Below is a small trained network, with its code and all its weights. Each question gives an input and a class and asks what happens when units are switched off, that is, made to give their printed mean instead of their output.

import numpy as np


def w(rows, s, z=0):
    codes = np.array(rows[::2]) - 128.0
    scale = np.full(codes.shape[1], s)
    scale[-1] = z or s
    return codes * scale


def norm(h):
    return h / np.sqrt((h * h).mean(-1, keepdims=True) + 1e-5)


def f(y):
    return y / 2 * (1 + np.tanh(0.7978845608 * (y + 0.044715 * y**3)))


def log_softmax(a):
    a = a - a.max(-1, keepdims=True)
    return a - np.log(np.exp(a).sum(-1, keepdims=True))


def net(x, mask):
    res = np.array(x, float).reshape(1, 3) / 4 @ E
    u = 0
    for l in range(4):
        y = f(norm(res) @ A[l][:, :-1].T + A[l][:, -1])
        res = res + np.where(mask[u : u + 10], y, B[l][:, -1]) @ B[l][:, :-1]
        u += 10
    return log_softmax(norm(res)[-1] @ U[:, :-1].T + U[:, -1])


A, B = {}, {}
E = w([
[76,173,219],'x0',
[160,239,167],'x1',
[6,192,78],'x2',
],0.0025)
A[0] = w([
[126,126,136,120],'0.n1',
[95,133,201,75],'0.n2',
[106,62,42,102],'0.n3',
[59,254,81,4],'0.n4',
[88,142,226,70],'0.n5',
[128,128,128,128],'0.n6',
[132,129,121,129],'0.n7',
[231,77,146,49],'0.n8',
[61,226,89,10],'0.n9',
[111,77,97,83],'0.n10',
],0.0037,0.0028)
B[0] = w([
[128,132,133,100],'0.n1',
[113,117,176,3],'0.n2',
[88,91,59,241],'0.n3',
[174,251,149,91],'0.n4',
[86,99,215,29],'0.n5',
[128,128,128,128],'0.n6',
[128,126,126,136],'0.n7',
[203,203,113,138],'0.n8',
[174,195,160,27],'0.n9',
[120,136,95,63],'0.n10',
],0.0028,0.00043)
A[1] = w([
[128,128,128,128],'1.n1',
[161,112,129,96],'1.n2',
[161,150,81,92],'1.n3',
[246,104,136,2],'1.n4',
[80,255,111,12],'1.n5',
[92,202,113,33],'1.n6',
[128,128,128,128],'1.n7',
[128,128,128,128],'1.n8',
[123,136,125,108],'1.n9',
[128,128,128,128],'1.n10',
],0.0073,0.0033)
B[1] = w([
[128,128,128,128],'1.n1',
[154,138,119,124],'1.n2',
[129,81,178,148],'1.n3',
[228,197,116,234],'1.n4',
[136,254,45,250],'1.n5',
[122,177,123,130],'1.n6',
[128,128,128,128],'1.n7',
[128,128,128,128],'1.n8',
[127,129,136,102],'1.n9',
[128,128,128,128],'1.n10',
],0.0047,0.0012)
A[2] = w([
[107,253,100,68],'2.n1',
[103,254,103,40],'2.n2',
[49,139,150,152],'2.n3',
[170,110,208,193],'2.n4',
[128,128,128,127],'2.n5',
[126,92,86,67],'2.n6',
[92,118,216,139],'2.n7',
[109,117,206,141],'2.n8',
[167,215,202,1],'2.n9',
[128,199,153,23],'2.n10',
],0.008,0.0042)
B[2] = w([
[86,205,90,245],'2.n1',
[61,241,23,228],'2.n2',
[217,162,190,191],'2.n3',
[114,253,192,251],'2.n4',
[128,128,128,127],'2.n5',
[116,78,80,120],'2.n6',
[119,237,250,155],'2.n7',
[117,221,203,149],'2.n8',
[69,13,91,158],'2.n9',
[119,56,66,117],'2.n10',
],0.0047,0.0023)
A[3] = w([
[161,76,136,57],'3.n1',
[136,200,206,211],'3.n2',
[122,126,135,107],'3.n3',
[150,135,144,77],'3.n4',
[95,196,102,81],'3.n5',
[128,128,128,128],'3.n6',
[70,112,193,24],'3.n7',
[128,128,128,127],'3.n8',
[255,163,146,1],'3.n9',
[146,72,107,58],'3.n10',
],0.0083,0.0023)
B[3] = w([
[119,196,88,132],'3.n1',
[115,57,25,253],'3.n2',
[129,123,130,121],'3.n3',
[140,114,115,124],'3.n4',
[98,202,137,175],'3.n5',
[128,128,128,128],'3.n6',
[84,66,213,122],'3.n7',
[128,128,128,128],'3.n8',
[253,150,166,193],'3.n9',
[133,165,53,134],'3.n10',
],0.0049,0.004)
U = w([
[112,39,3,139],'0',
[55,38,183,117],'1',
[249,134,127,167],'2',
[52,232,57,172],'3',
[119,125,126,10],'4',
[114,192,254,124],'5',
],0.019,0.012)

Each question gives the input, the list of numbers given to net, and the class t.
The units are the neurons (one row each of A and B). Each row of codes is followed by its name. A weight is (code - 128) times the scale printed after its matrix; where a second scale follows, it is the last column's (A, B and U).
mask holds one flag per neuron, layer by layer. A switched-off neuron (its flag False) gives its mean, the last column of its row in B, instead of its output. The means were averaged over made-up inputs and are rounded, as every weight is.
A unit's drop is (log p(t) with every unit on - log p(t) with that unit switched off) / (log p(t) with every unit on - log p(t) with every unit switched off).
most important unit: the unit with the biggest drop
top k neurons: the k neurons with the biggest drops, biggest first
k most important neurons of layer l: the k neurons of layer l with the biggest drops, biggest first
input [8,-8,1], class 1: most important unit : 3.n2
input [-1,-6,8], class 0: top 2 neurons : [2.n4 2.n2]
input [-8,2,5], class 0: top 3 neurons : [2.n4 2.n7 1.n4]
input [2,1,-3], class 5: top 2 neurons : [1.n5 2.n4]
input [0,-5,5], class 0: 2 most important neurons of layer 0 : [0.n3 0.n5]
input [5,-4,0], class 5: top 3 neurons : [2.n7 2.n8 2.n3]
input [-3,1,0], class 0: top 2 neurons : [2.n3 0.n3]
input [5,-4,-2], class 5: 2 most important neurons of layer 2 : [2.n7 2.n8]
input [0,3,-2], class 2: top 3 neurons : [1.n4 1.n5 3.n9]
input [-5,-3,8], class 0: 2 most important neurons of layer 0 : [0.n3 0.n8]
input [-1,-5,6], class 0: top 2 neurons : [2.n4 2.n2]
input [-1,-7,4], class 0: top 2 neurons : [2.n4 3.n10]
input [3,-8,-3], class 1: top 2 neurons : [1.n5 3.n2]
input [1,-8,7], class 1: 2 most important neurons of layer 3 : [3.n2 3.n7]
input [1,1,-1], class 5: most important unit : 1.n5
